Each row of numbers stands for one node and depends on some of the facts below. Use the named rows to name the rest.

How the nodes are related:
bafa (buber flabri) (drustal e) (zuskur velim klasun)
begi (buber kipam) (drustal b) (zuskur gridram tesom)
biflor (buber roste kipam) (drustal a) (zuskur sunuru topa)
bigur (drustal b) (zuskur bremibril zeter)
bivam (drustal c) (zuskur liful)
botril (buber kipam debron) (drustal a) (zuskur nobigis)
bremibril (buber vodra) (drustal a)
brigro (buber nini) (drustal d)
brimifol (drustal b) (zuskur zofum)
brisakir (buber roskisko) (drustal d) (zuskur kogrisu)
brosker (buber flurir) (drustal d)
brusor (buber kadusten) (drustal d) (zuskur vubram)
brustim (drustal b) (zuskur zagri)
bufovir (buber rupam kipam) (drustal e) (zuskur tego tuze)
bufum (buber ruklis brisakir) (drustal e)
bukek (buber drata flesi) (drustal c)
buklas (buber plolas ruklis) (drustal b) (zuskur bafa biflor)
bunel (buber kleflal troklil) (drustal e)
dagri (buber kipam dokun) (drustal b) (zuskur grabugrir)
debron (buber nobigis) (drustal d) (zuskur rizotru)
diflum (drustal a)
diplun (drustal a)
diskefer (drustal a)
divam (buber roste lisol skistulil kipam ruklis) (drustal d)
dokun (buber driflatran fiplur) (drustal a) (zuskur puzor brusor stebun)
domur (buber tizis) (drustal d) (zuskur gribrim sunuru zetril)
dorutri (buber fluro) (drustal b)
dotrok (drustal b) (zuskur domur)
dranor (buber nobigis sigraske kipam) (drustal c)
drata (buber viskugral) (drustal e) (zuskur fuflan lofel)
dreskin (drustal d)
drifek (buber divam) (drustal c) (zuskur leni flesi misku stebun)
driflatran (buber flazas) (drustal c)
drisken (buber flabri) (drustal e) (zuskur brusor fuflan staka)
dritras (buber brisakir) (drustal a)
droku (buber troklil) (drustal b) (zuskur bremibril)
droska (drustal c) (zuskur domur)
drupas (buber flado) (drustal c) (zuskur studru)
durok (buber brosker zeter dreskin) (drustal d)
duska (buber flazas brosker) (drustal c)
feflugur (buber sunuru) (drustal d) (zuskur botril klaflek)
fikar (buber brosker kipam) (drustal b)
fiplur (drustal b)
flabri (buber laston roskisko) (drustal d)
flado (drustal a)
flazas (buber kipam) (drustal a) (zuskur logrokis)
fledas (buber zotom bufovir) (drustal b) (zuskur stebun)
flegru (drustal e)
flese (buber plolas) (drustal b)
flesi (buber tiskos) (drustal e) (zuskur topa stebun rilobra fledas)
flidar (buber troklil) (drustal c)
flofar (drustal a)
flosa (buber flazas tizis roskisko) (drustal e) (zuskur bigur)
flubi (buber dagri) (drustal c) (zuskur gabram brimifol)
flurir (drustal d) (zuskur misku)
fluro (drustal a) (zuskur gerok)
foflaga (buber dranor flurir griflur flubi zofum) (drustal e) (zuskur fluro velim)
folefom (buber skimom domur) (drustal d)
fopur (drustal d) (zuskur fluro)
fosken (drustal b) (zuskur nobigis)
fuflan (buber zorun) (drustal a) (zuskur divam tesom)
fulel (buber puzor tizis) (drustal b)
fusta (buber loklor rizotru) (drustal d)
gabram (drustal d) (zuskur misku)
gerok (buber sturel brisakir) (drustal a) (zuskur sunuru rakeskek)
giflil (drustal a) (zuskur biflor)
givam (buber radrizu) (drustal c)
grabom (drustal d) (zuskur giflil)
grabugrir (drustal c) (zuskur ronetru)
greda (buber robra) (drustal d) (zuskur stusegron)
gredriduk (buber kipam) (drustal d)
gribrim (buber kleflal) (drustal a)
gridram (buber brisakir) (drustal e) (zuskur zodril)
griflur (buber kipam) (drustal c)
grofastas (buber flazas) (drustal c)
groskik (buber kipam) (drustal d) (zuskur flado)
grubo (buber logrokis) (drustal a)
guste (buber rupam) (drustal b) (zuskur drupas)
kadusten (drustal d)
katis (drustal e) (zuskur risupun)
kipam (drustal b)
kisus (buber vodra) (drustal c)
klafas (buber tiskos roskisko) (drustal e)
klaflek (buber dranor) (drustal e) (zuskur fopur)
klasun (drustal c) (zuskur rakeskek)
kleflal (buber fiplur domur) (drustal a)
klibru (drustal d)
klinim (drustal d) (zuskur pluplum)
klokla (buber volom) (drustal d) (zuskur stevudi bremibril vubram katis)
klori (drustal b) (zuskur flazas flado zonomok)
kogrisu (drustal d) (zuskur sunuru klasun)
kolus (drustal a) (zuskur bremibril grabugrir pastuk)
kubrol (drustal d)
ladrul (buber brosker bivam sigraske diplun) (drustal d)
laston (buber roskisko) (drustal a)
leni (drustal d) (zuskur gerok)
liful (drustal d)
lisol (buber rupam) (drustal c) (zuskur klori)
lofel (buber grabugrir) (drustal e)
logrokis (drustal c) (zuskur sunuru)
loklor (buber dotrok radrizu) (drustal a) (zuskur statro)
loste (buber sigraske kipam) (drustal e)
manu (buber dreskin) (drustal c)
mapek (drustal c) (zuskur misku fledas)
mezon (buber stevudi) (drustal e)
misku (drustal e) (zuskur kogrisu)
muson (buber plolas diflum) (drustal b)
muto (drustal a) (zuskur fluro)
nini (buber roste kipam vodra) (drustal e)
nitam (buber viskugral) (drustal c)
nobigis (buber sigraske) (drustal d) (zuskur foflaga flesi)
nograklek (buber sigraske) (drustal c)
noren (buber dagri sigraske zotom) (drustal a)
nubruk (buber plolas) (drustal e) (zuskur flazas)
nugan (drustal d) (zuskur katis)
nuklugra (buber driflatran bivam) (drustal c)
nurisku (drustal b) (zuskur flado mapek)
pagra (buber stusegron) (drustal a) (zuskur gredriduk flegru)
pama (drustal a) (zuskur loste greda)
pastuk (buber durok) (drustal b) (zuskur staka mapek)
plegril (buber lisol troklil) (drustal a)
plesok (drustal a) (zuskur flazas tuze)
plira (buber sigraske) (drustal c)
plobibrur (buber troklil) (drustal c) (zuskur rakeskek klibru klasun)
plolas (buber rupam) (drustal a)
plugan (buber robra droska stobra) (drustal e)
pluplum (buber dotrok vafel) (drustal c) (zuskur tego skistulil)
postelas (buber zetril flurir troklil) (drustal d) (zuskur brustim risupun)
puzor (buber nurisku troklil radrizu) (drustal c) (zuskur zofum)
radrizu (drustal c) (zuskur brimifol fopur)
rakeskek (buber roplanil) (drustal b) (zuskur zodril)
rilobra (drustal a) (zuskur gridram klasun)
risupun (buber kleflal plolas) (drustal d)
rizotru (buber diflum divam) (drustal e)
robra (drustal b)
ronetru (drustal c) (zuskur zuti gerok)
roplanil (drustal c)
roskisko (buber kipam) (drustal d) (zuskur flesi zetril)
roste (buber skistulil kipam) (drustal a)
ruklis (drustal a)
rupam (buber fiplur) (drustal b)
salo (buber ruklis) (drustal d)
sefles (buber kipam) (drustal d)
sidripak (buber kipam) (drustal b)
sigraske (drustal c)
sigro (drustal a)
skadror (buber tigas) (drustal a)
skagros (buber skistulil rizotru) (drustal e)
skatin (buber sefles flegru) (drustal b)
skeman (drustal c) (zuskur buklas sopes)
skimom (drustal e) (zuskur divam zofum)
skirofa (buber rupam droska kipam) (drustal e)
skistulil (buber kipam) (drustal c) (zuskur rilobra zofum)
skofa (buber sigro plolas nini) (drustal b)
skoves (buber kipam) (drustal b)
sopes (drustal d)
sovu (drustal b) (zuskur loste klori)
staka (drustal d)
statro (drustal d) (zuskur puzor skistulil)
stebun (drustal c)
stemedru (buber roste fikar) (drustal a)
stevudi (buber kipam) (drustal e) (zuskur flesi kubrol)
stino (buber diskefer) (drustal b) (zuskur zagri)
stobra (drustal b)
stodrir (buber sigro sigraske flofar) (drustal c)
studru (drustal a) (zuskur flesi)
stufam (buber velim) (drustal e) (zuskur sunuru fopur tesom)
stunin (drustal b) (zuskur groskik dokun)
sturel (buber risupun) (drustal b)
stusegron (drustal e) (zuskur feflugur tetur)
sunuru (drustal e) (zuskur gridram)
tabras (buber troklil) (drustal e) (zuskur zodril)
teda (buber kipam) (drustal b)
tego (drustal d) (zuskur nurisku lofel)
tesom (buber tizis) (drustal b) (zuskur kogrisu sunuru)
tetur (buber rupam divam domur) (drustal e) (zuskur velim)
tidrek (buber troklil) (drustal e) (zuskur muto)
tigas (drustal d) (zuskur zonomok)
tiskos (drustal b)
tizis (drustal e)
tobrer (drustal d) (zuskur pastuk lisol nubruk stemedru)
topa (drustal d) (zuskur fopur)
triti (buber flofar) (drustal e)
tritrur (buber driflatran) (drustal a) (zuskur drisken statro)
troklil (drustal d)
tuze (buber skistulil) (drustal d) (zuskur domur)
vafel (drustal e) (zuskur mapek)
vela (buber rupam vodra) (drustal e)
velim (buber driflatran) (drustal b) (zuskur fluro gerok)
vemam (buber grofastas rupam) (drustal e) (zuskur dotrok)
vidu (buber drata nini) (drustal a) (zuskur logrokis klori)
viskugral (drustal e) (zuskur foflaga plobibrur risupun)
vodra (buber kipam) (drustal d)
volom (buber tiskos) (drustal e)
vubram (drustal c) (zuskur tabras)
vudrivek (buber robra tidrek) (drustal a)
vugror (drustal a) (zuskur fopur)
vure (buber rupam drifek kipam brisakir) (drustal e)
zagri (drustal c) (zuskur flazas kubrol)
zeter (buber kipam) (drustal a)
zetril (buber skofa rupam) (drustal b) (zuskur zodril fluro tabras)
zodril (buber kleflal) (drustal b)
zofum (buber kipam sturel) (drustal c) (zuskur tabras)
zonomok (buber risupun) (drustal e)
zorun (buber robra) (drustal a) (zuskur logrokis)
zotom (drustal a)
zuleres (buber bufovir) (drustal b)
zuti (drustal c)

Some rows with their names:
-5,-3,3,9,5,-7,-2,-6,-4,3,3,-2,-2,-4,-3,4,-1,1,4,-7,-2,3,1,-1,0,-2,-4,-4: leni
0,-3,6,0,1,-1,0,5,5,-1,-8,-4,0,5,7,-2,7,3,-4,-1,-6,-2,-5,-4,-4,-3,-2,8: klafas
2,-2,3,1,-2,-2,1,3,4,0,-9,-3,-2,4,2,-1,4,4,-4,2,-7,-2,-4,-1,-3,-3,-1,9: skagros
-1,0,3,1,0,-1,-2,3,-1,0,-5,-6,-2,3,1,-1,-5,-3,-5,-3,-8,-4,-2,0,3,-3,0,5: foflaga
-4,-3,3,9,5,-7,-2,-6,-4,3,3,-2,-2,-4,-3,4,-1,1,4,-7,-1,2,1,-1,0,-1,-5,-4: statro
0,3,0,0,0,5,3,2,3,-6,-7,6,3,7,5,-1,7,1,-1,1,3,0,-5,5,-5,4,4,-3: duska
0,-6,-1,-1,1,1,-3,-4,-5,3,13,2,4,-3,-6,3,0,0,6,-3,10,0,2,-2,5,-6,0,2: fluro
6,-8,-7,-1,0,0,-5,-4,-4,-1,10,1,7,-5,-6,-2,-1,-2,5,-4,12,0,3,-5,9,-1,-8,0: vugror
1,-5,-3,10,5,-9,-5,-6,-4,-1,0,-4,1,-6,-2,0,-2,0,4,-7,1,3,1,-3,4,3,-13,-4: flurir
2,-6,-8,-1,-10,-9,-1,-3,-1,-1,-7,-7,-2,5,-1,-11,-6,-8,-7,0,-9,-3,-1,-7,4,2,-6,-1: vemam
2,9,0,-8,7,7,3,7,9,0,-6,16,-1,1,-6,0,2,1,-2,10,-7,1,3,4,-5,7,-3,-7: griflur
0,-5,-2,9,5,-8,-4,-6,-4,0,1,-4,1,-5,-2,0,-3,-1,4,-8,0,3,1,-4,4,2,-12,-5: nugan
-5,-2,1,7,1,-2,-5,3,1,3,-2,-4,2,0,5,1,-4,-2,-4,-5,-5,2,-1,1,-2,-1,2,-4: greda
4,-4,-4,-3,-6,6,-3,5,6,2,2,4,6,1,3,0,4,4,-2,2,7,2,-1,2,-1,-4,6,7: vudrivek
3,-7,-2,-2,-1,1,0,-4,1,3,8,5,4,-2,-5,3,8,7,6,1,11,3,0,-2,0,-5,1,6: ruklis
7,3,-1,2,-8,-5,-7,3,2,-4,-7,-1,-8,2,9,0,4,5,-3,1,-9,2,2,6,-1,-1,1,14: bunel
1,4,1,-4,-8,3,6,2,3,0,-2,-3,3,4,3,-3,5,5,-1,5,2,0,0,3,-3,2,2,1: zuleres
-2,-3,0,7,-2,-3,-1,2,7,3,-7,-1,2,0,5,1,3,5,-3,0,-5,4,-4,1,-7,1,1,0: brigro
-1,-2,6,3,4,-7,0,-6,-8,0,1,-4,-6,0,-6,3,0,0,3,-5,-4,-4,0,-3,5,-5,-5,5: stusegron
1,1,1,2,3,-2,5,-8,-3,-6,-1,9,-2,3,-4,3,10,4,8,-1,7,1,-2,2,-2,3,-1,-3: roplanil

Which node is each row?
No name comes twice in this set of rows, the named rows included.
-5,-3,4,-2,1,3,-2,-4,-6,8,15,5,0,-1,-6,8,2,2,6,-3,8,-1,2,0,2,-11,9,3  flado
3,-6,-6,-4,-10,4,-2,3,6,3,3,3,6,3,3,-2,5,2,-3,3,6,3,-2,0,-2,-4,8,5  kleflal
-5,7,7,0,5,5,2,6,2,7,-6,0,-5,1,-11,7,-13,0,-7,5,-14,-5,0,7,2,-6,5,6  loste
-1,-1,-2,11,0,0,2,1,7,3,-11,-3,4,-1,0,4,-4,6,-4,1,-2,3,-5,6,-4,2,2,3  ladrul
2,-1,-12,-6,-17,-4,4,-4,-1,-1,0,-7,3,5,-1,-14,-4,-8,-3,4,-1,-1,3,-4,4,7,-5,-9  guste
1,0,-1,-6,-5,-4,3,1,7,5,-8,3,-6,3,-6,-4,0,2,-6,9,-14,0,0,-4,-4,-1,-3,3  skirofa
0,-4,-3,-2,-11,-7,4,-3,4,3,-8,-2,-6,7,-2,-4,2,1,-6,6,-10,0,-3,-4,-5,-3,2,4  vela
-3,1,-4,16,2,4,3,-1,2,4,-12,-9,6,-3,-7,6,-20,1,-7,-1,-1,-1,-5,13,5,2,6,1  nobigis
0,-10,-13,-7,-22,-3,4,-5,6,8,3,4,2,7,-5,-7,2,-2,-5,9,1,4,-1,-5,-5,-4,12,-2  plolas
8,9,-6,-2,-10,0,-11,5,-6,-7,5,-4,-3,-1,11,-4,-4,-4,0,-2,-2,1,10,10,7,6,-2,2  droku
1,4,-3,4,-1,6,7,-1,2,-6,-11,4,3,6,-3,2,-1,3,-2,3,5,-1,-6,10,-2,5,6,-1  stodrir
2,-6,-2,-4,-5,6,-2,6,7,2,2,3,8,2,4,-2,7,3,-2,2,7,2,-3,-2,-3,-4,5,5  dritras
-6,8,7,-4,-6,5,3,4,-4,3,5,-5,0,5,4,2,0,-1,-2,0,-2,-3,2,6,-2,-3,10,0  zodril

Now the same nodes, written a new way:
Some nodes and their rows:
-3,-3,-13,-8,5,-13,-10,-3,-3,-1,27,-14,6,1,14,-2,8,-2,-9,-7,-6,-6,-26,0,11,25: bafa
0,-7,1,-10,12,3,0,1,4,-6,-11,-2,9,-2,-15,-1,-1,3,8,12,0,11,16,6,-10,-9: flabri
14,4,15,17,-31,2,19,19,-2,-1,-15,18,-15,-10,1,13,-3,-22,-5,-2,-13,-15,-11,-3,-25,21: sovu
-5,-1,-13,-3,-2,-11,-5,1,2,4,20,-8,2,-3,16,-4,2,0,-11,-3,-1,-3,-24,9,14,23: plobibrur
-8,4,9,-9,-13,-3,18,4,-16,6,20,18,-9,2,6,-2,-18,1,-11,-5,-2,17,-30,15,21,17: radrizu
-1,-4,-9,-8,13,3,13,-2,-22,6,28,-9,-3,-19,2,-3,6,3,-1,-20,-12,0,-10,-5,-7,-1: kogrisu
-2,26,14,-2,-20,19,-7,-4,-17,26,-4,12,30,21,-19,9,-19,-3,24,40,8,13,16,-13,-7,-32: diskefer
-5,1,23,4,8,7,7,-2,4,0,-8,5,-2,12,-21,6,-8,5,4,15,15,15,11,-8,-2,-29: flofar
-1,-2,-3,-6,-3,-4,-23,-6,15,-10,-20,-5,11,13,3,-5,2,3,3,11,2,0,10,4,7,8: skirofa
5,-2,7,0,-5,2,7,-5,5,1,-13,21,2,-4,-11,8,-14,-1,6,15,6,0,9,9,1,-15: kipam
2,4,17,22,-6,7,-3,-4,-17,9,0,-16,-22,-10,3,7,14,0,-4,-21,-9,-22,-6,-33,-26,-9: flazas
1,-10,-11,-10,19,-1,-16,-5,12,-5,-14,-16,16,-5,-10,-3,6,8,11,12,2,1,26,0,-11,-12: gredriduk
6,-5,-4,3,-1,0,-1,-3,14,-1,-12,12,7,-4,-7,8,-7,-4,5,18,6,-7,11,7,-1,-10: rupam
9,1,-17,8,-1,-7,13,12,15,-2,9,6,9,-2,4,6,5,-11,1,7,3,-10,-4,11,1,10: guste
8,8,14,5,-18,9,33,31,-12,-7,-9,11,-14,0,-3,3,1,-18,-4,-10,-17,13,-4,1,-27,21: tobrer
2,-8,-8,-9,15,0,-5,5,12,-8,-10,-9,15,-2,-11,-2,4,1,9,14,0,6,20,3,-13,-5: fusta
-3,-4,5,-10,-1,1,-27,-18,6,-6,-24,2,4,10,-1,-5,-6,11,4,5,2,1,14,2,8,-7: rizotru
-1,-8,-6,-13,17,0,8,-3,-18,5,30,-10,1,-20,-2,0,4,3,-2,-11,-11,1,-12,-4,-6,0: topa
0,-2,-3,-7,0,-5,-25,-5,15,-10,-20,-6,11,14,4,-4,1,4,4,12,1,1,9,3,6,8: bunel
2,-5,-12,-2,11,0,-2,3,-10,3,15,-19,1,-19,5,-2,14,-1,-1,-14,-14,-12,-3,-9,-18,7: tuze

Name these rows:
No name comes twice in this set of rows, the named rows included.
5,6,-4,-4,2,8,26,16,-8,-3,3,7,-3,0,-3,-4,3,-7,3,-11,-8,16,6,7,-7,2  klinim
3,-2,2,-8,6,2,18,14,-6,-4,6,3,3,-3,-9,0,-1,-6,2,2,-6,16,1,5,-12,4  nugan
-1,-5,1,-10,10,0,18,11,-11,-1,22,-2,1,-11,-7,1,-2,-5,-3,0,-7,11,-14,2,-10,9  grabom
0,7,22,18,-8,4,21,19,-7,2,9,-3,-16,3,-2,10,6,-13,-10,-6,-2,1,-20,-19,-20,8  plesok
-2,2,-24,-7,10,-4,-16,-15,-8,4,19,-14,4,-1,18,-10,13,8,0,-20,-5,-11,-8,-1,19,6  tabras
-4,5,4,11,12,7,1,-4,4,1,-5,-5,-1,11,-9,-2,4,6,8,1,15,4,21,-9,3,-29  zeter
2,6,-11,-2,8,11,7,-4,-15,2,-5,0,-5,-8,2,-9,7,8,11,-24,-6,3,25,-1,-4,-18  staka
-5,6,-11,-3,-4,-1,-5,-13,-12,8,11,2,-6,-2,16,-8,-4,11,-3,-18,-2,-1,-7,6,22,3  vubram
-7,-4,-11,11,23,-4,-2,-5,-3,10,40,-28,3,-8,5,3,18,4,-5,-10,5,-15,-17,-22,-2,-7  gerok
-4,-3,1,-14,-2,-7,-2,-2,-9,-1,22,-1,1,1,7,1,-4,-1,-10,-2,-5,4,-27,2,10,21  tidrek
-6,4,-2,8,16,2,16,0,-8,10,35,-8,-4,1,-1,3,7,1,-3,-11,9,2,-13,-13,5,-14  rilobra
-5,1,17,-8,-14,1,-10,-9,-1,1,-22,16,-5,5,-4,-4,-21,10,-1,9,5,11,4,10,13,-3  sigraske

Now the same nodes, written a new way:
Known rows:
-29,-5,-33,-7,-4,26,-9,-5,1,11,13,-5,-4,5,-7,-1,-13,2,-14,24,-14,-15,7,19,-24,-14: loklor
1,-8,5,-23,-13,26,-9,4,-4,13,-2,5,-10,-28,36,0,5,17,9,14,-15,11,-8,-20,-14,9: flesi
-12,-23,11,-4,-19,33,23,23,-24,26,-12,-4,22,13,39,-5,3,11,-32,-12,-33,6,-21,7,-3,3: brisakir
-6,-22,2,-4,-26,33,-2,20,-17,24,12,10,9,-9,20,8,2,22,-2,15,-27,-4,-15,-1,-44,-3: leni
-33,-2,-24,-8,-8,14,-1,-3,-19,0,7,-5,-9,14,-18,1,-14,5,-42,4,-27,-5,-11,21,-17,5: pama
1,-24,-10,-12,13,-14,-27,8,11,-9,-48,-11,5,-30,24,-31,-14,12,-38,12,-13,23,-6,-1,26,10: begi
-3,5,-11,25,-9,-12,12,-6,-11,-14,18,3,-17,11,-43,10,-10,1,-3,8,-7,-17,7,6,-34,-4: grubo
6,33,17,-17,10,-27,18,-9,-16,-16,-4,0,-20,21,-20,-1,3,1,-17,-28,12,18,-11,3,35,20: bivam
10,-5,12,-16,-14,-22,-50,0,24,14,-20,27,12,-17,17,-6,0,3,-27,10,4,22,9,-22,19,-18: buklas
4,19,10,24,-10,4,41,11,-27,3,2,-8,9,43,-14,7,-4,-16,-16,-7,-7,-14,40,22,12,-19: plolas
15,13,8,6,11,-35,-3,-12,12,-24,4,7,-8,-11,-21,-3,6,0,9,-19,20,8,-14,-13,12,13: nograklek
-34,-22,-26,-1,0,40,-13,0,7,15,-4,-6,33,12,12,-9,-2,-33,-14,-9,-13,-7,-6,3,13,-8: dokun
-28,12,-17,-47,27,2,-40,-15,18,5,-1,-8,-4,3,13,-5,0,13,-7,8,20,24,-29,25,20,5: stunin
1,-26,1,10,17,50,47,15,-3,1,-9,-37,29,7,38,-8,4,-19,38,-22,-4,-16,-9,18,7,13: flazas
6,-2,7,-20,1,-3,-28,3,15,15,-36,-4,8,-21,37,-10,-15,10,-21,32,-1,24,33,-3,14,-20: zetril
29,2,19,-32,-10,5,-6,-3,-6,13,-8,-7,-4,-42,27,-3,3,28,-1,25,18,9,33,-26,-36,-6: klasun
28,-14,1,-5,17,15,0,2,20,-2,-34,-22,15,-39,30,-16,-7,2,12,12,16,5,34,-18,3,-5: zofum
-40,-1,-21,-18,14,28,6,-10,-11,10,24,-13,12,36,-8,13,11,-4,-8,-20,9,-12,-30,30,-12,7: tigas
24,9,21,30,11,-44,0,14,16,-26,-18,-1,-8,-10,-4,-18,-1,7,20,-4,1,14,-16,6,38,11: sidripak
6,19,10,-42,10,12,1,-16,-3,7,10,-9,-2,-9,12,5,17,12,16,-1,26,10,2,-8,-7,5: grabugrir

Which node is each row?
No name comes twice in this set of rows, the named rows included.
11,50,28,-36,10,-26,7,-8,-17,-3,12,1,-11,29,-5,18,11,9,-2,-6,32,20,9,15,27,3  robra
17,40,41,-10,9,-32,24,10,-25,-9,7,-11,-19,10,-1,6,8,26,15,1,10,25,-14,19,23,20  tiskos
11,-47,-8,21,-2,20,13,9,12,11,-3,-4,49,3,27,-4,11,-23,22,-23,20,-22,9,-13,-18,-14  divam
7,25,11,-1,15,-47,-12,-11,8,-26,-1,-7,-24,-8,-26,6,-7,26,8,14,19,12,12,14,-5,3  dorutri
-20,9,-20,-28,32,-12,-33,-7,17,-11,-10,-18,-17,-15,-3,-1,-16,21,-1,27,7,13,-12,31,4,1  stino
-19,16,6,-55,-16,15,-13,-6,-26,21,-2,7,-11,1,9,-8,3,11,-55,-10,-9,28,-22,-13,7,13  viskugral
16,-25,5,14,-15,23,7,6,0,27,6,12,38,20,27,18,16,-20,21,-5,19,-30,38,-16,-23,-35  risupun
-20,-11,-32,-20,14,25,-20,-21,20,-1,-10,-7,0,-13,1,-18,-8,-15,-4,-9,5,6,-18,-4,14,8  drisken
-16,-4,-7,-14,-15,11,-33,9,5,10,-20,14,-12,-23,27,-21,-9,4,-35,20,-45,23,-29,-17,13,6  stufam
17,-36,-13,31,14,22,31,1,9,-12,-9,-22,23,-20,5,-2,-2,-13,35,-5,15,-33,22,-8,-32,-8  bremibril
13,-4,11,-17,13,25,13,14,-2,8,-29,-20,6,-26,52,-23,4,5,4,-6,-5,21,-5,-8,30,14  skistulil
-16,17,-9,-38,38,10,-22,-19,20,2,6,-22,2,-2,10,3,0,1,27,4,33,3,-15,25,15,0  klori
-21,10,-17,22,-9,-16,11,-7,-10,-18,21,6,-22,16,-56,4,-17,3,-29,3,-20,-12,-5,14,-18,-1  pagra
-12,-10,-1,24,-7,-15,20,-3,-20,-12,14,13,3,27,-34,0,0,-5,-25,-39,-5,-10,-34,7,1,17  debron

